Below are the code and all the weights of a small trained network. Each question names an input and a class and asks about switching units off, where a switched-off unit gives its printed mean instead of its output.

import numpy as np


def w(rows, s, z=0):
    codes = np.array(rows[::2]) - 128.0
    scale = np.full(codes.shape[1], s)
    scale[-1] = z or s
    return codes * scale


def norm(h):
    return h / np.sqrt((h * h).mean(-1, keepdims=True) + 1e-5)


def f(y):
    return np.maximum(y, 0)


def log_softmax(a):
    a = a - a.max(-1, keepdims=True)
    return a - np.log(np.exp(a).sum(-1, keepdims=True))


def net(x, mask):
    res = np.array(x, float).reshape(1, 2) / 4 @ E
    u = 0
    for l in range(2):
        y = f(norm(res) @ A[l][:, :-1].T + A[l][:, -1])
        res = res + np.where(mask[u : u + 7], y, B[l][:, -1]) @ B[l][:, :-1]
        u += 7
    return log_softmax(norm(res)[-1] @ U[:, :-1].T + U[:, -1])


A, B = {}, {}
E = w([
[60,168,136,72,139,140,176,251,84,212,196],'x0',
[46,105,222,197,198,88,86,14,161,249,112],'x1',
],0.0028)
A[0] = w([
[130,10,231,170,100,49,36,4,200,118,67,52],'0.n0',
[81,201,144,114,78,182,122,160,126,146,164,82],'0.n1',
[189,123,77,131,51,165,151,148,81,31,87,66],'0.n2',
[174,88,155,172,233,71,23,30,169,155,34,52],'0.n3',
[217,152,61,67,71,119,107,76,74,72,148,2],'0.n4',
[138,156,69,66,138,209,107,188,84,80,94,193],'0.n5',
[114,72,64,115,79,247,142,137,66,95,36,130],'0.n6',
],0.003,0.0006)
B[0] = w([
[74,135,75,130,59,45,213,59,115,195,156,255],'0.n0',
[157,113,139,202,162,108,78,129,212,148,142,172],'0.n1',
[151,93,207,128,193,126,83,148,91,50,35,213],'0.n2',
[98,135,2,149,37,83,195,91,65,171,124,240],'0.n3',
[154,97,140,97,178,105,51,118,64,103,166,190],'0.n4',
[161,121,122,155,101,144,216,31,139,104,185,206],'0.n5',
[139,106,166,127,166,166,57,132,165,126,153,179],'0.n6',
],0.0045,0.0052)
A[1] = w([
[138,98,181,88,253,184,79,253,160,178,131,247],'1.n0',
[147,123,131,140,187,182,161,135,147,94,122,28],'1.n1',
[155,118,131,101,77,231,145,177,147,130,196,121],'1.n2',
[170,122,123,66,160,147,76,127,92,48,99,144],'1.n3',
[142,139,79,68,98,156,160,188,64,132,93,51],'1.n4',
[251,84,126,94,93,144,121,127,15,27,118,159],'1.n5',
[142,62,116,112,70,28,110,92,92,68,52,254],'1.n6',
],0.0042,0.00075)
B[1] = w([
[154,88,161,148,147,119,92,115,149,67,99,200],'1.n0',
[94,166,142,99,132,125,97,156,143,155,99,159],'1.n1',
[97,154,90,118,82,93,141,95,103,186,83,179],'1.n2',
[112,77,39,192,172,145,254,101,14,109,219,202],'1.n3',
[104,99,121,162,160,149,98,57,142,130,101,148],'1.n4',
[178,144,187,113,158,185,118,147,154,109,166,254],'1.n5',
[109,146,143,125,144,145,134,185,148,147,127,224],'1.n6',
],0.0069,0.006)
U = w([
[163,185,136,81,99,190,121,135,171,146,98,107],'0',
[115,119,88,90,78,125,28,171,146,54,154,1],'1',
[59,124,67,154,77,61,190,66,93,190,119,162],'2',
[111,50,201,178,174,109,4,156,227,115,104,143],'3',
[99,112,99,91,70,130,44,176,146,44,151,15],'4',
[194,106,136,127,200,207,171,145,75,21,240,157],'5',
],0.011,0.0094)

Each question gives the input, the list of numbers given to net, and the class t.
The units are the neurons (one row each of A and B). Each row of codes is followed by its name. A weight is (code - 128) times the scale printed after its matrix; where a second scale follows, it is the last column's (A, B and U).
mask holds one flag per neuron, layer by layer. A switched-off neuron (its flag False) gives its mean, the last column of its row in B, instead of its output. The means were averaged over made-up inputs and are rounded, as every weight is.
A unit's drop is (log p(t) with every unit on - log p(t) with that unit switched off) / (log p(t) with every unit on - log p(t) with every unit switched off).
The circuit of an input: a set's keep is (log p(t) with only the set's units on - log p(t) with every unit switched off) / (log p(t) with every unit on - log p(t) with every unit switched off). Starting from the 12 units with the biggest drops (on a tie, the unit counted first), units are removed one at a time, each time the one whose removal leaves the highest keep (on an exact tie, the one counted first), for as long as the keep stays at least 0.8.
circuit, biggest first: the units of the circuit, biggest drop first
k most important neurons: the k neurons with the biggest drops, biggest first
top k neurons in layer l: the k neurons of layer l with the biggest drops, biggest first
drop of u: that unit's drop, to one decimal
input [6,-3], class 2: 2 most important neurons : 1.n2, 0.n2
input [5,5], class 3: circuit, biggest first : 0.n0, 1.n3
input [4,-1], class 2: circuit, biggest first : 1.n5
input [6,6], class 3: 3 most important neurons : 0.n0, 0.n3, 1.n3
input [3,3], class 3: 4 most important neurons : 0.n3, 0.n0, 0.n5, 1.n3
input [2,1], class 3: 2 most important neurons : 0.n3, 0.n0
input [7,-3], class 2: top 2 neurons in layer 0 : 0.n2, 0.n5
input [-5,-1], class 2: top 2 neurons in layer 1 : 1.n0, 1.n3
input [3,2], class 3: 2 most important neurons : 0.n3, 0.n0
input [7,-2], class 2: 3 most important neurons : 1.n2, 0.n2, 1.n5
input [7,7], class 3: top 2 neurons in layer 1 : 1.n3, 1.n0
input [8,5], class 3: drop of 0.n3 : 0.3
input [4,1], class 3: drop of 0.n3 : 0.8
input [8,7], class 3: drop of 0.n3 : 0.4
input [4,3], class 3: drop of 0.n3 : 0.9
